Here is a tiny trained network, its code and every weight. The questions are about switching its units off for an input and a class, where a switched-off unit gives its printed mean instead of its output.

import numpy as np


def w(rows, s, z=0):
    codes = np.array(rows[::2]) - 128.0
    scale = np.full(codes.shape[1], s)
    scale[-1] = z or s
    return codes * scale


def norm(h):
    return h / np.sqrt((h * h).mean(-1, keepdims=True) + 1e-5)


def f(y):
    return np.maximum(y, 0)


def log_softmax(a):
    a = a - a.max(-1, keepdims=True)
    return a - np.log(np.exp(a).sum(-1, keepdims=True))


def net(x, mask):
    res = np.array(x, float).reshape(1, 4) / 4 @ E
    u = 0
    for l in range(2):
        y = f(norm(res) @ A[l][:, :-1].T + A[l][:, -1])
        res = res + np.where(mask[u : u + 4], y, B[l][:, -1]) @ B[l][:, :-1]
        u += 4
    return log_softmax(norm(res)[-1] @ U[:, :-1].T + U[:, -1])


A, B = {}, {}
E = w([
[54,57,161,119,47,167],'x0',
[145,172,81,134,94,26],'x1',
[233,145,18,103,104,208],'x2',
[229,62,55,254,90,56],'x3',
],0.0075)
A[0] = w([
[228,119,187,114,199,144,2],'0.n1',
[147,101,148,253,197,115,101],'0.n2',
[89,131,137,148,69,84,163],'0.n3',
[125,125,110,208,170,88,65],'0.n4',
],0.012,0.0026)
B[0] = w([
[145,123,152,146,1,155,188],'0.n1',
[88,60,194,106,128,170,253],'0.n2',
[206,130,25,187,72,202,231],'0.n3',
[150,129,162,103,187,202,222],'0.n4',
],0.0097,0.0054)
A[1] = w([
[251,236,150,121,146,211,154],'1.n1',
[14,230,84,158,178,2,203],'1.n2',
[81,74,112,31,144,152,101],'1.n3',
[157,249,3,181,168,144,5],'1.n4',
],0.0063,0.0028)
B[1] = w([
[63,84,86,175,160,95,253],'1.n1',
[170,142,49,144,104,120,178],'1.n2',
[154,193,248,157,229,156,185],'1.n3',
[99,163,111,74,143,92,190],'1.n4',
],0.013,0.0047)
U = w([
[151,162,7,111,142,29,106],'0',
[126,107,204,91,168,174,210],'1',
[169,161,161,110,66,19,2],'2',
[192,24,66,194,66,154,186],'3',
],0.013,0.0046)

Each question gives the input, the list of numbers given to net, and the class t.
The units are the neurons (one row each of A and B). Each row of codes is followed by its name. A weight is (code - 128) times the scale printed after its matrix; where a second scale follows, it is the last column's (A, B and U).
mask holds one flag per neuron, layer by layer. A switched-off neuron (its flag False) gives its mean, the last column of its row in B, instead of its output. The means were averaged over made-up inputs and are rounded, as every weight is.
A unit's drop is (log p(t) with every unit on - log p(t) with that unit switched off) / (log p(t) with every unit on - log p(t) with every unit switched off).
The circuit of an input: a set's keep is (log p(t) with only the set's units on - log p(t) with every unit switched off) / (log p(t) with every unit on - log p(t) with every unit switched off). Starting from all 8 units, units are removed one at a time, each time the one whose removal leaves the highest keep (on an exact tie, the one counted first), for as long as the keep stays at least 0.8.
circuit, biggest first: the units of the circuit, biggest drop first
top k neurons: the k neurons with the biggest drops, biggest first
k most important neurons of layer l: the k neurons of layer l with the biggest drops, biggest first
input [-2,7,-1,-8], class 0: circuit, biggest first -> 1.n2; 0.n2
input [0,2,4,-3], class 0: circuit, biggest first -> 0.n2; 1.n4
input [4,3,-2,-2], class 3: circuit, biggest first -> 0.n3
input [-4,5,-6,4], class 3: circuit, biggest first -> 0.n3; 0.n2
input [-2,-3,-4,8], class 1: circuit, biggest first -> 0.n2; 0.n4
input [3,1,-5,-2], class 3: 3 most important neurons of layer 0 -> 0.n3; 0.n2; 0.n4
input [3,4,3,-3], class 0: circuit, biggest first -> 0.n2; 0.n1
input [-6,-3,-4,8], class 1: circuit, biggest first -> 0.n2; 0.n4
input [-8,-5,-1,3], class 1: top 3 neurons -> 0.n2; 0.n3; 0.n4
input [0,2,-2,0], class 0: 3 most important neurons of layer 0 -> 0.n3; 0.n1; 0.n2
input [4,8,-4,-1], class 3: top 2 neurons -> 0.n3; 1.n3
input [-6,-3,1,-3], class 3: top 2 neurons -> 0.n1; 1.n1
input [-1,-7,-1,5], class 1: top 2 neurons -> 0.n2; 0.n3
input [-4,-7,4,-4], class 3: circuit, biggest first -> 0.n1
input [4,5,4,-3], class 0: top 2 neurons -> 0.n2; 0.n1
input [6,8,5,4], class 0: circuit, biggest first -> 0.n2; 1.n4
input [-6,2,-4,-4], class 0: top 2 neurons -> 1.n2; 0.n2
input [-4,2,-6,4], class 1: 3 most important neurons of layer 0 -> 0.n2; 0.n4; 0.n1
input [5,-1,-8,1], class 3: top 2 neurons -> 0.n3; 1.n3
input [-4,5,-6,-5], class 0: circuit, biggest first -> 1.n2
